Look-ups in named tables: a row name and a column name give one cell, copied from the table.

Table dapul
            ded  fidafom  sesoge  kuvobep  bugemak   gulin     mur   senag  bedufeg
rilom     0.322    0.752   0.006    0.095    0.090   0.101   0.209   0.709    0.158
rol       0.108   -0.164   0.118    0.424    0.119   0.426   0.201  -0.114    0.000
sizabe   -0.015   -0.149   0.141   -0.022    0.109   0.038  -0.310   0.124    0.219
goga     -0.090    0.073   0.219    0.065    0.042  -0.355   0.362  -0.168    0.158
dem       0.142    0.145   0.127    0.093    0.228  -0.759   0.187   0.109    0.055
mavutun   0.087   -0.192   0.712   -0.121    0.159   0.347   0.458   0.089    0.192
vatam     0.188   -0.389   0.522    0.411   -0.103  -0.423   0.499   0.042   -0.002
bobi     -0.024   -0.094   0.022    0.047   -0.041   0.555   0.133  -0.232    0.409
zutilu   -0.041    0.007   0.028    0.167    0.079  -0.091   0.421  -0.243   -0.185
vezufa    0.091    0.113   0.302    0.197    0.160   0.061   0.406   0.269    0.476
vis       0.400    0.300  -0.099    0.198    0.095   0.987  -0.142  -0.079    0.638
zul       0.224    0.017   0.003    0.301    0.216  -0.142   0.143   0.181    0.174

zutilu, mur: 0.421
bobi, senag: -0.232
bobi, fidafom: -0.094
rilom, sesoge: 0.006
goga, bedufeg: 0.158
dem, ded: 0.142
goga, kuvobep: 0.065
rilom, bedufeg: 0.158
dem, senag: 0.109
vis, kuvobep: 0.198
vis, gulin: 0.987
rol, mur: 0.201
mavutun, mur: 0.458
vis, fidafom: 0.300
vatam, gulin: -0.423
rilom, mur: 0.209
zul, fidafom: 0.017
mavutun, sesoge: 0.712
vezufa, mur: 0.406
sizabe, kuvobep: -0.022
Which row has the largest mur? vatam

balu =
         suluv  dodu  momi  bilosez  sumimiz  tuti  per  savetum  pib
lede       182   159   207      161      131   199  124      161  108
muv        170   131   148      194      170   197  126      222  106
buteti     209   165   227      173       97   222  107      156  100
mokama     141   150   126      177      181   152  152      189  143
gid        126   144   131      165      212   138  145      212  129
rinad      105   141   105      140      216   135  156      203  150
tob        118   146   129      152      201   149  152      194  137
paf        133   163   172      144      178   144  147      159  134
vonav      140   100    56      182      186   162  169      216  172
zovebu     130   143   125      168      196   152  146      204  136
tinotel    186   124   124      141      102   120  216      102  208
kos        218   131   163      165       80   176  169      126  165
fab        145   204   226      136      147   134  147      113  129
besaro     121   168   158      131      189   131  148      163  143

What is the sumimiz of zovebu in balu?
196
What is the dodu of kos in balu?
131
What is the momi of kos in balu?
163
What is the sumimiz of vonav in balu?
186
What is the savetum of zovebu in balu?
204
What is the pib of muv in balu?
106
What is the bilosez of mokama in balu?
177
What is the per of besaro in balu?
148
Which row has the largest pib? tinotel

rog =
cols = fumure, zaz, gane, kezug, zuzibu, gifono, buluki, tular, bof
zikona: [6240, 5477, 5948, 7884, 4020, 7844, 6193, 5897, 5872]
ragizev: [4539, 4749, 6394, 5222, 5885, 4554, 5535, 7046, 5652]
fikani: [4625, 4685, 5624, 6672, 6683, 6063, 6099, 4943, 5155]
sagog: [6064, 4937, 5728, 6954, 6756, 4230, 5757, 5202, 3797]
poto: [6625, 6574, 5839, 7312, 6325, 4451, 6646, 5689, 4436]
mefedi: [7127, 7048, 4743, 4379, 4621, 5755, 3579, 5658, 7645]
kifa: [4746, 6496, 4477, 5055, 3921, 5060, 3692, 6255, 6574]
rov: [7540, 5207, 5224, 4352, 4633, 3951, 4890, 4729, 4748]
manetu: [5985, 5445, 1691, 8541, 7797, 2898, 5240, 6932, 4298]
rur: [4606, 6026, 6393, 5518, 6580, 4874, 3631, 6248, 3645]
tasoz: [4777, 4941, 6089, 6881, 6258, 6090, 7510, 4740, 4669]
latu: [6821, 6060, 4891, 4438, 5209, 5717, 5421, 4834, 5452]
bos: [5027, 5009, 6117, 6571, 6836, 6198, 6179, 5415, 5658]

gane of latu = 4891
fumure of manetu = 5985
gifono of latu = 5717
gane of tasoz = 6089
buluki of rov = 4890
tular of ragizev = 7046
gane of sagog = 5728

munezi:
fields: bevizes, siv, ruzu, zepinuk, kesab, laziri, mep, nalu, kag, laveve
tulida: [110, 135, 75, 56, 107, 104, 89, 195, 106, 193]
bupurus: [173, 92, 147, 124, 98, 160, 98, 122, 127, 127]
sifa: [118, 177, 137, 216, 146, 91, 191, 73, 147, 60]
sobe: [174, 113, 132, 152, 137, 183, 109, 97, 181, 76]
gana: [203, 98, 122, 117, 139, 196, 108, 107, 192, 87]
dete: [212, 82, 121, 78, 122, 194, 102, 125, 177, 120]
nogivog: [148, 103, 172, 172, 92, 131, 101, 112, 90, 120]

What is the kag of tulida in munezi?
106
What is the zepinuk of dete in munezi?
78
What is the ruzu of gana in munezi?
122
What is the laziri of dete in munezi?
194
What is the mep of tulida in munezi?
89
What is the nalu of sifa in munezi?
73
What is the laveve of dete in munezi?
120
What is the mep of sobe in munezi?
109
What is the zepinuk of tulida in munezi?
56
What is the kag of gana in munezi?
192
What is the kesab of nogivog in munezi?
92
What is the kag of dete in munezi?
177
What is the zepinuk of nogivog in munezi?
172
What is the bevizes of tulida in munezi?
110
What is the kag of bupurus in munezi?
127
What is the laveve of bupurus in munezi?
127
What is the kesab of tulida in munezi?
107
What is the siv of nogivog in munezi?
103
What is the ruzu of bupurus in munezi?
147

Table sokemo
columns: tos, pir, tabive, tedenem, nonim
rer: [145, 165, 39, 135, 148]
furi: [84, 194, 92, 98, 98]
zozetag: [180, 75, 153, 76, 161]
rurin: [155, 131, 206, 156, 72]
muvapoz: [118, 74, 145, 113, 210]

What is the tabive of muvapoz in sokemo?
145
What is the tabive of rer in sokemo?
39
What is the tos of rer in sokemo?
145
What is the tabive of furi in sokemo?
92
What is the tedenem of rer in sokemo?
135
What is the tos of rurin in sokemo?
155
Row with the largest tedenem: rurin

misif
           dur   legu  meriv   bagu    raf  sutuke  vorigo    kab  fipobi  modori
domake   18176  80362  36754  53611  79687   18936   57298  34461   61391   29997
pek      50201  28886  21791  23139  30933   56571   45356  36569   77313   40134
fom      31544  44070  46738  33471  48389   43416   39789  49817   26737   60989
fipudod  51746  25546  18573  20838  35488   69787   41008  32882   91021   53746
zisazif  17344  75981  31012  45824  74105   33633   62366  31098   51925   31403
meve     50459  37675  40273  58785  40389   53438   57607  52682   33265   42182
fevana   19737  78246  42069  50647  66710   33139   52471  26810   52730   31321
vaz      42236  49575  47379   9906  42383   17659   54193  46089    9900   68603

fipudod, sutuke -> 69787
zisazif, meriv -> 31012
vaz, raf -> 42383
fom, raf -> 48389
vaz, vorigo -> 54193
pek, dur -> 50201
domake, sutuke -> 18936
domake, modori -> 29997
fevana, sutuke -> 33139
Row with the largest vorigo: zisazif

